Here is a tiny trained network, its code and every weight. The questions are about switching its units off for an input and a target symbol, where a switched-off unit gives its printed mean instead of its output.

import numpy as np


def w(rows, s, z=0):
    codes = np.array(rows[::2]) - 128.0
    scale = np.full(codes.shape[1], s)
    scale[-1] = z or s
    return codes * scale


def norm(h):
    return h / np.sqrt((h * h).mean(-1, keepdims=True) + 1e-5)


def f(y):
    return y / 2 * (1 + np.tanh(0.7978845608 * (y + 0.044715 * y**3)))


def softmax(a):
    e = np.exp(a - a.max(-1, keepdims=True))
    return e / e.sum(-1, keepdims=True)


def log_softmax(a):
    a = a - a.max(-1, keepdims=True)
    return a - np.log(np.exp(a).sum(-1, keepdims=True))


def net(x, mask):
    ids = ['ΓΔαζλμξτψω'.index(c) for c in x.split()]
    T = len(ids)
    res = E[ids] + P[:T]
    r = norm(res)
    for j in range(2):
        rows = slice(4 * j, 4 * j + 4)
        q, k, v = (r @ M[0][rows].T for M in (Q, K, V))
        z = softmax(np.where(np.tri(T) > 0, q @ k.T / 4**0.5, -1e9)) @ v
        o = O[0][rows]
        res = res + np.where(mask[j], z, o[:, -1]) @ o[:, :-1]
    y = f(norm(res) @ A[0][:, :-1].T + A[0][:, -1])
    res = res + np.where(mask[2:18], y, B[0][:, -1]) @ B[0][:, :-1]
    return log_softmax(norm(res)[-1] @ U[:, :-1].T + U[:, -1])


Q, K, V, O, A, B = {}, {}, {}, {}, {}, {}
E = w([
[101,140,92],'Γ',
[79,158,80],'Δ',
[99,147,80],'α',
[47,56,101],'ζ',
[228,92,122],'λ',
[94,118,55],'μ',
[62,21,153],'ξ',
[109,49,146],'τ',
[160,23,255],'ψ',
[100,99,234],'ω',
],0.0073)
P = w([
[5,105,85],'0',
[175,42,94],'1',
[32,143,104],'2',
[210,97,91],'3',
[41,166,107],'4',
[232,131,117],'5',
[41,173,118],'6',
[218,190,178],'7',
[16,149,90],'8',
[254,139,134],'9',
],0.0061)
Q[0] = w([
[163,178,106],'H0',
[225,168,1],'H0',
[139,110,94],'H0',
[157,160,113],'H0',
[146,95,45],'H1',
[105,80,75],'H1',
[239,146,175],'H1',
[169,142,100],'H1',
],0.0089)
K[0] = w([
[247,179,172],'H0',
[225,227,202],'H0',
[116,131,212],'H0',
[182,129,151],'H0',
[191,122,254],'H1',
[118,127,166],'H1',
[95,11,62],'H1',
[146,69,131],'H1',
],0.0083)
V[0] = w([
[97,158,66],'H0',
[120,5,99],'H0',
[44,182,80],'H0',
[211,19,216],'H0',
[90,48,181],'H1',
[123,127,201],'H1',
[95,167,203],'H1',
[176,107,2],'H1',
],0.0064)
O[0] = w([
[210,105,79,206],'H0',
[135,91,157,178],'H0',
[248,253,166,222],'H0',
[95,43,102,2],'H0',
[123,88,213,149],'H1',
[139,167,205,72],'H1',
[129,160,153,80],'H1',
[93,63,11,199],'H1',
],0.0048,0.0043)
A[0] = w([
[118,135,108,33],'N0',
[161,110,116,128],'N1',
[102,133,155,135],'N2',
[123,156,106,251],'N3',
[145,101,155,114],'N4',
[250,117,123,186],'N5',
[189,117,132,93],'N6',
[137,95,121,193],'N7',
[169,108,105,30],'N8',
[128,126,126,75],'N9',
[152,141,122,11],'N10',
[139,105,119,133],'N11',
[121,112,100,149],'N12',
[134,113,130,96],'N13',
[91,111,105,81],'N14',
[151,141,124,200],'N15',
],0.02,0.0027)
B[0] = w([
[119,120,108,138],'N0',
[168,171,150,156],'N1',
[125,151,164,128],'N2',
[139,85,174,216],'N3',
[177,105,101,136],'N4',
[255,102,166,255],'N5',
[176,120,120,166],'N6',
[133,127,150,151],'N7',
[154,193,157,158],'N8',
[125,134,110,121],'N9',
[147,119,121,132],'N10',
[126,136,156,140],'N11',
[136,119,147,161],'N12',
[148,169,114,123],'N13',
[106,93,132,146],'N14',
[153,91,147,166],'N15',
],0.008,0.0086)
U = w([
[125,91,53,97],'Γ',
[103,85,179,125],'Δ',
[138,227,124,206],'α',
[111,85,181,34],'ζ',
[165,143,148,51],'λ',
[136,107,135,29],'μ',
[184,168,121,254],'ξ',
[132,136,155,64],'τ',
[152,129,184,167],'ψ',
[107,191,252,140],'ω',
],0.012,0.0035)

Each question gives the input, a string of symbols that net reads in full, and the target symbol t.
The units are the heads (4 rows each of Q, K, V and O) and the neurons (one row each of A and B). Each row of codes is followed by its name. A weight is (code - 128) times the scale printed after its matrix; where a second scale follows, it is the last column's (O, A, B and U).
mask holds one flag per unit, heads first, then neurons. A switched-off unit (its flag False) gives its mean, the last column of its rows in O or B, instead of its output. The means were averaged over made-up inputs and are rounded, as every weight is.
A unit's drop is (log p(t) with every unit on - log p(t) with that unit switched off) / (log p(t) with every unit on - log p(t) with every unit switched off).
The circuit of an input: a set's keep is (log p(t) with only the set's units on - log p(t) with every unit switched off) / (log p(t) with every unit on - log p(t) with every unit switched off). Starting from the 12 units with the biggest drops (on a tie, the unit counted first), units are removed one at a time, each time the one whose removal leaves the highest keep (on an exact tie, the one counted first), for as long as the keep stays at least 0.8.
circuit, biggest first: the units of the circuit, biggest drop first
unit that matters most: the unit with the biggest drop
k most important neurons: the k neurons with the biggest drops, biggest first
which heads matter: for each layer, one digit per head in row order, 1 if its drop is at least 0.15 and else 0, layers parted by /
drop when u is switched off: that unit's drop, to one decimal
input Δ Δ Δ α Δ Δ Γ, target α: circuit, biggest first => [N5]
input μ Δ Δ Δ Γ μ ω α α, target α: which heads matter => 11
input Δ Δ Δ, target α: 2 most important neurons => [N5 N14]
input Δ Δ Δ Γ α Δ Δ Δ μ, target Γ: which heads matter => 00
input Δ Δ Δ ζ μ ω α, target ω: which heads matter => 01
input μ μ μ μ Γ, target Γ: circuit, biggest first => [N5 N8]
input ω μ α, target ω: circuit, biggest first => [H1 N5]
input Δ Δ α Δ α α λ, target Γ: which heads matter => 11
input Δ λ α Γ, target Γ: 2 most important neurons => [N5 N3]
input μ α ω Δ μ, target ω: 2 most important neurons => [N5 N3]
input μ μ Δ, target Γ: 2 most important neurons => [N5 N8]
input μ Δ ω τ μ, target ω: 2 most important neurons => [N5 N2]
input Δ Δ τ ω ξ, target ω: 3 most important neurons => [N2 N5 N3]
input λ μ λ Δ Δ, target Γ: unit that matters most => H1
input Δ Δ ω α Δ μ Δ Δ Δ, target α: drop when N5 is switched off => 0.9
input Δ α Δ Δ μ τ ω ψ Γ, target ω: drop when N5 is switched off => 0.3
input Δ μ ω, target ω: drop when N3 is switched off => 0.1
